Below is a small trained network, with its code and all its weights. Each question gives an input and a target symbol and asks what happens when units are switched off, that is, made to give their printed mean instead of their output.

import numpy as np


def w(rows, s, z=0):
    codes = np.array(rows[::2]) - 128.0
    scale = np.full(codes.shape[1], s)
    scale[-1] = z or s
    return codes * scale


def f(y):
    return y / 2 * (1 + np.tanh(0.7978845608 * (y + 0.044715 * y**3)))


def softmax(a):
    e = np.exp(a - a.max(-1, keepdims=True))
    return e / e.sum(-1, keepdims=True)


def log_softmax(a):
    a = a - a.max(-1, keepdims=True)
    return a - np.log(np.exp(a).sum(-1, keepdims=True))


def net(x, mask):
    ids = ['ΨΩβεζλμ'.index(c) for c in x.split()]
    T = len(ids)
    res = E[ids] + P[:T]
    r = res
    for j in range(2):
        rows = slice(2 * j, 2 * j + 2)
        q, k, v = (r @ M[0][rows].T for M in (Q, K, V))
        z = softmax(np.where(np.tri(T) > 0, q @ k.T / 2**0.5, -1e9)) @ v
        o = O[0][rows]
        res = res + np.where(mask[j], z, o[:, -1]) @ o[:, :-1]
    y = f(res @ A[0][:, :-1].T + A[0][:, -1])
    res = res + np.where(mask[2:6], y, B[0][:, -1]) @ B[0][:, :-1]
    return log_softmax(res[-1] @ U[:, :-1].T + U[:, -1])


Q, K, V, O, A, B = {}, {}, {}, {}, {}, {}
E = w([
[169,101,112,140,102,45,105],'Ψ',
[140,102,98,142,94,84,151],'Ω',
[148,113,127,64,67,105,118],'β',
[97,67,145,86,130,36,64],'ε',
[241,134,109,115,105,163,190],'ζ',
[103,81,124,112,24,107,107],'λ',
[201,71,96,251,96,93,110],'μ',
],0.023)
P = w([
[151,91,169,95,83,1,217],'0',
[139,167,99,51,195,144,20],'1',
[195,179,186,127,93,91,40],'2',
[135,124,104,86,185,162,56],'3',
[150,154,219,141,55,100,83],'4',
[120,76,140,93,175,173,127],'5',
[151,109,249,94,34,109,115],'6',
[99,55,116,117,156,174,182],'7',
],0.013)
Q[0] = w([
[185,94,174,105,92,149,62],'head 1',
[115,64,91,138,194,173,162],'head 1',
[139,191,249,163,104,115,100],'head 2',
[177,59,109,99,99,113,94],'head 2',
],0.011)
K[0] = w([
[50,85,201,165,127,181,172],'head 1',
[68,167,88,91,168,25,154],'head 1',
[88,137,171,186,151,225,13],'head 2',
[138,2,188,140,90,103,185],'head 2',
],0.0085)
V[0] = w([
[152,186,150,87,189,136,157],'head 1',
[91,161,96,119,67,80,116],'head 1',
[125,83,179,36,70,156,106],'head 2',
[248,246,107,98,115,167,151],'head 2',
],0.011)
O[0] = w([
[123,52,228,164,131,164,199,60],'head 1',
[89,38,217,88,250,42,88,195],'head 1',
[137,202,118,166,176,96,164,249],'head 2',
[130,139,131,128,75,11,130,96],'head 2',
],0.011,0.018)
A[0] = w([
[131,161,183,128,24,141,168,15],'neuron 1',
[211,136,130,132,254,113,67,248],'neuron 2',
[122,93,175,123,158,131,39,204],'neuron 3',
[135,111,234,137,81,77,143,190],'neuron 4',
],0.008,0.0015)
B[0] = w([
[157,162,104,123,117,202,152,135],'neuron 1',
[23,104,97,82,118,107,147,253],'neuron 2',
[163,174,70,124,111,191,160,177],'neuron 3',
[99,59,201,219,203,255,40,154],'neuron 4',
],0.0089,0.025)
U = w([
[206,95,73,86,112,157,66,152],'Ψ',
[184,64,111,79,156,157,80,2],'Ω',
[54,146,145,114,114,195,137,105],'β',
[111,53,130,84,73,162,127,128],'ε',
[120,162,135,163,187,254,79,189],'ζ',
[102,114,225,104,105,122,67,143],'λ',
[76,230,137,121,66,70,176,162],'μ',
],0.0071,0.003)

Each question gives the input, a string of symbols that net reads in full, and the target symbol t.
The units are the heads (2 rows each of Q, K, V and O) and the neurons (one row each of A and B). Each row of codes is followed by its name. A weight is (code - 128) times the scale printed after its matrix; where a second scale follows, it is the last column's (O, A, B and U).
mask holds one flag per unit, heads first, then neurons. A switched-off unit (its flag False) gives its mean, the last column of its rows in O or B, instead of its output. The means were averaged over made-up inputs and are rounded, as every weight is.
A unit's drop is (log p(t) with every unit on - log p(t) with that unit switched off) / (log p(t) with every unit on - log p(t) with every unit switched off).
The circuit of an input: a set's keep is (log p(t) with only the set's units on - log p(t) with every unit switched off) / (log p(t) with every unit on - log p(t) with every unit switched off). Starting from all 6 units, units are removed one at a time, each time the one whose removal leaves the highest keep (on an exact tie, the one counted first), for as long as the keep stays at least 0.8.
circuit, biggest first: the units of the circuit, biggest drop first
most important unit: the unit with the biggest drop
top k neurons: the k neurons with the biggest drops, biggest first
heads that matter: for each layer, one digit per head in row order, 1 if its drop is at least 0.15 and else 0, layers parted by /
input λ Ω β μ, target β: circuit, biggest first -> (neuron 2; head 2; head 1)
input Ψ β ζ β ε λ, target Ψ: top 2 neurons -> (neuron 2; neuron 4)
input ζ λ β β λ μ, target λ: circuit, biggest first -> (head 2; neuron 4)
input β β Ω, target λ: most important unit -> head 2
input ε λ μ λ Ψ, target Ψ: circuit, biggest first -> (head 2; head 1)
input λ ζ β Ψ, target β: circuit, biggest first -> (neuron 2; head 2)
input λ β μ ε ζ, target Ψ: circuit, biggest first -> (head 2; neuron 2; head 1)
input β β β ε ζ, target ζ: circuit, biggest first -> (head 1; neuron 2)
input β μ β β β β β β, target μ: heads that matter -> 01
input β β ζ λ, target μ: heads that matter -> 01
input Ω β ε λ Ψ μ Ω, target Ψ: heads that matter -> 11
input Ψ Ψ Ψ ζ Ψ, target ζ: circuit, biggest first -> (head 1; neuron 4; neuron 2)
input β β Ψ, target λ: circuit, biggest first -> (neuron 4; head 2)
input ε ζ λ ζ λ β β Ω, target ζ: heads that matter -> 01
input λ β ε β ε, target β: most important unit -> neuron 2
input β ζ ε μ, target μ: top 2 neurons -> (neuron 4; neuron 2)
input Ω β μ λ ζ β, target Ψ: circuit, biggest first -> (head 2; neuron 2; neuron 4; head 1)
input β β Ω ε Ω ζ Ψ, target ζ: circuit, biggest first -> (head 1; neuron 2; neuron 4)
input β λ λ β β ζ β, target ζ: top 3 neurons -> (neuron 4; neuron 2; neuron 1)
input β ε λ μ ε, target Ψ: most important unit -> head 2
input ζ λ β β β λ Ω β, target λ: top 3 neurons -> (neuron 4; neuron 3; neuron 2)
